Below is a small trained network, with its code and all its weights. Each question gives an input and a class and asks what happens when units are switched off, that is, made to give their printed mean instead of their output.

import numpy as np


def w(rows, s, z=0):
    codes = np.array(rows[::2]) - 128.0
    scale = np.full(codes.shape[1], s)
    scale[-1] = z or s
    return codes * scale


def norm(h):
    return h / np.sqrt((h * h).mean(-1, keepdims=True) + 1e-5)


def f(y):
    return np.maximum(y, 0)


def log_softmax(a):
    a = a - a.max(-1, keepdims=True)
    return a - np.log(np.exp(a).sum(-1, keepdims=True))


def net(x, mask):
    res = np.array(x, float).reshape(1, 4) / 4 @ E
    u = 0
    for l in range(4):
        y = f(norm(res) @ A[l][:, :-1].T + A[l][:, -1])
        res = res + np.where(mask[u : u + 4], y, B[l][:, -1]) @ B[l][:, :-1]
        u += 4
    return log_softmax(norm(res)[-1] @ U[:, :-1].T + U[:, -1])


A, B = {}, {}
E = w([
[255,85,119,163,169,134,132,177],'x0',
[180,153,120,78,120,144,179,84],'x1',
[142,214,163,215,123,148,127,119],'x2',
[89,120,82,139,216,216,147,121],'x3',
],0.0042)
A[0] = w([
[52,191,177,184,84,160,137,67,115],'L0N1',
[30,66,108,178,185,69,107,196,24],'L0N2',
[71,77,197,223,178,71,2,169,4],'L0N3',
[102,207,106,180,199,249,120,102,62],'L0N4',
],0.004,0.0024)
B[0] = w([
[158,129,58,120,170,114,63,137,242],'L0N1',
[148,187,151,83,176,126,202,71,200],'L0N2',
[205,189,158,73,118,141,255,44,206],'L0N3',
[131,41,206,127,76,95,139,102,252],'L0N4',
],0.0065,0.0029)
A[1] = w([
[138,178,232,199,73,122,98,146,129],'L1N1',
[154,193,191,160,25,43,87,130,32],'L1N2',
[168,153,160,253,123,152,67,120,99],'L1N3',
[88,77,134,156,155,231,93,133,2],'L1N4',
],0.0046,0.0016)
B[1] = w([
[108,23,117,43,151,113,158,121,220],'L1N1',
[140,34,174,41,112,154,119,94,253],'L1N2',
[111,106,73,92,188,47,118,166,220],'L1N3',
[146,37,123,166,2,117,97,141,174],'L1N4',
],0.0056,0.0029)
A[2] = w([
[148,102,172,125,139,49,97,75,208],'L2N1',
[1,218,128,126,58,141,70,94,55],'L2N2',
[115,48,158,70,160,27,184,176,138],'L2N3',
[74,82,139,182,183,252,156,107,3],'L2N4',
],0.0049,0.0014)
B[2] = w([
[99,103,81,141,161,239,172,125,211],'L2N1',
[210,141,86,2,178,84,47,133,174],'L2N2',
[41,126,81,203,132,218,129,105,254],'L2N3',
[210,8,229,49,46,114,144,91,165],'L2N4',
],0.0049,0.0061)
A[3] = w([
[63,126,56,124,235,198,101,105,217],'L3N1',
[196,106,106,239,221,176,152,255,168],'L3N2',
[184,180,81,57,149,178,191,79,249],'L3N3',
[183,86,141,127,135,124,173,204,174],'L3N4',
],0.0047,0.0019)
B[3] = w([
[191,167,76,240,74,154,117,227,248],'L3N1',
[50,244,93,12,134,44,4,110,198],'L3N2',
[112,221,201,219,221,105,177,146,254],'L3N3',
[9,138,115,52,89,135,103,45,177],'L3N4',
],0.0042,0.006)
U = w([
[130,4,167,77,82,151,147,90,192],'0',
[133,213,67,40,177,37,14,141,182],'1',
[98,139,48,185,153,184,137,148,205],'2',
[150,238,195,142,172,135,245,101,161],'3',
[160,170,129,228,70,91,149,192,32],'4',
[196,158,211,139,46,2,112,155,35],'5',
[196,163,249,151,68,16,88,202,4],'6',
],0.0075,0.0033)

Each question gives the input, the list of numbers given to net, and the class t.
The units are the neurons (one row each of A and B). Each row of codes is followed by its name. A weight is (code - 128) times the scale printed after its matrix; where a second scale follows, it is the last column's (A, B and U).
mask holds one flag per neuron, layer by layer. A switched-off neuron (its flag False) gives its mean, the last column of its row in B, instead of its output. The means were averaged over made-up inputs and are rounded, as every weight is.
A unit's drop is (log p(t) with every unit on - log p(t) with that unit switched off) / (log p(t) with every unit on - log p(t) with every unit switched off).
The circuit of an input: a set's keep is (log p(t) with only the set's units on - log p(t) with every unit switched off) / (log p(t) with every unit on - log p(t) with every unit switched off). Starting from the 12 units with the biggest drops (on a tie, the unit counted first), units are removed one at a time, each time the one whose removal leaves the highest keep (on an exact tie, the one counted first), for as long as the keep stays at least 0.8.
units of the circuit, in order: the units of the circuit, biggest drop first
unit that matters most: the unit with the biggest drop
k most important neurons: the k neurons with the biggest drops, biggest first
k most important neurons of layer l: the k neurons of layer l with the biggest drops, biggest first
drop of u: that unit's drop, to one decimal
input [-6,0,6,-2], class 1: unit that matters most -> L0N1
input [-4,-8,6,-8], class 0: units of the circuit, in order -> [L1N2 L1N1]
input [5,4,-6,-4], class 2: 3 most important neurons -> [L2N3 L0N1 L0N3]
input [-5,6,-5,-5], class 3: units of the circuit, in order -> [L0N4 L3N3 L3N2]
input [4,3,-4,0], class 1: 3 most important neurons -> [L3N2 L0N4 L1N2]
input [5,2,1,-1], class 1: 2 most important neurons -> [L3N2 L0N4]
input [-6,-8,-7,-4], class 3: 2 most important neurons -> [L0N3 L0N2]
input [4,-7,-8,1], class 2: 2 most important neurons -> [L2N3 L3N1]
input [3,-8,-7,-6], class 3: 3 most important neurons -> [L0N3 L0N2 L0N4]
input [3,1,-7,-5], class 2: 2 most important neurons -> [L2N3 L0N4]
input [-7,8,-8,-1], class 2: 3 most important neurons -> [L3N2 L0N3 L2N4]
input [3,-3,5,-3], class 2: 3 most important neurons -> [L2N3 L1N3 L0N4]
input [-4,-8,8,-3], class 2: 3 most important neurons -> [L0N1 L1N1 L1N3]
input [6,-2,1,5], class 1: units of the circuit, in order -> [L3N2]
input [-5,-6,7,-2], class 2: 2 most important neurons -> [L0N1 L1N1]
input [8,5,2,-3], class 1: 2 most important neurons -> [L3N2 L0N3]
input [-2,7,-4,-5], class 3: 3 most important neurons -> [L0N4 L3N3 L2N4]
input [2,0,-2,-6], class 0: 2 most important neurons -> [L1N2 L0N1]
input [2,8,8,1], class 2: 2 most important neurons -> [L0N3 L1N3]
input [-3,2,-1,-2], class 4: unit that matters most -> L3N1
input [8,-3,-7,7], class 1: 2 most important neurons of layer 3 -> [L3N2 L3N4]
input [4,-2,8,-8], class 0: 2 most important neurons of layer 1 -> [L1N2 L1N1]
input [-5,-8,1,-6], class 3: 2 most important neurons of layer 2 -> [L2N4 L2N1]
input [-6,0,0,1], class 1: drop of L2N2 -> 0.6
input [2,3,5,7], class 0: drop of L2N4 -> 0.1
input [3,2,-7,-3], class 2: drop of L2N3 -> 0.1
input [-2,-6,-1,-3], class 3: drop of L0N3 -> 0.5
input [0,-6,3,-8], class 0: units of the circuit, in order -> [L1N2]
input [3,-4,4,-3], class 2: 3 most important neurons of layer 2 -> [L2N3 L2N1 L2N4]
input [3,-6,4,-4], class 3: 2 most important neurons of layer 0 -> [L0N3 L0N4]
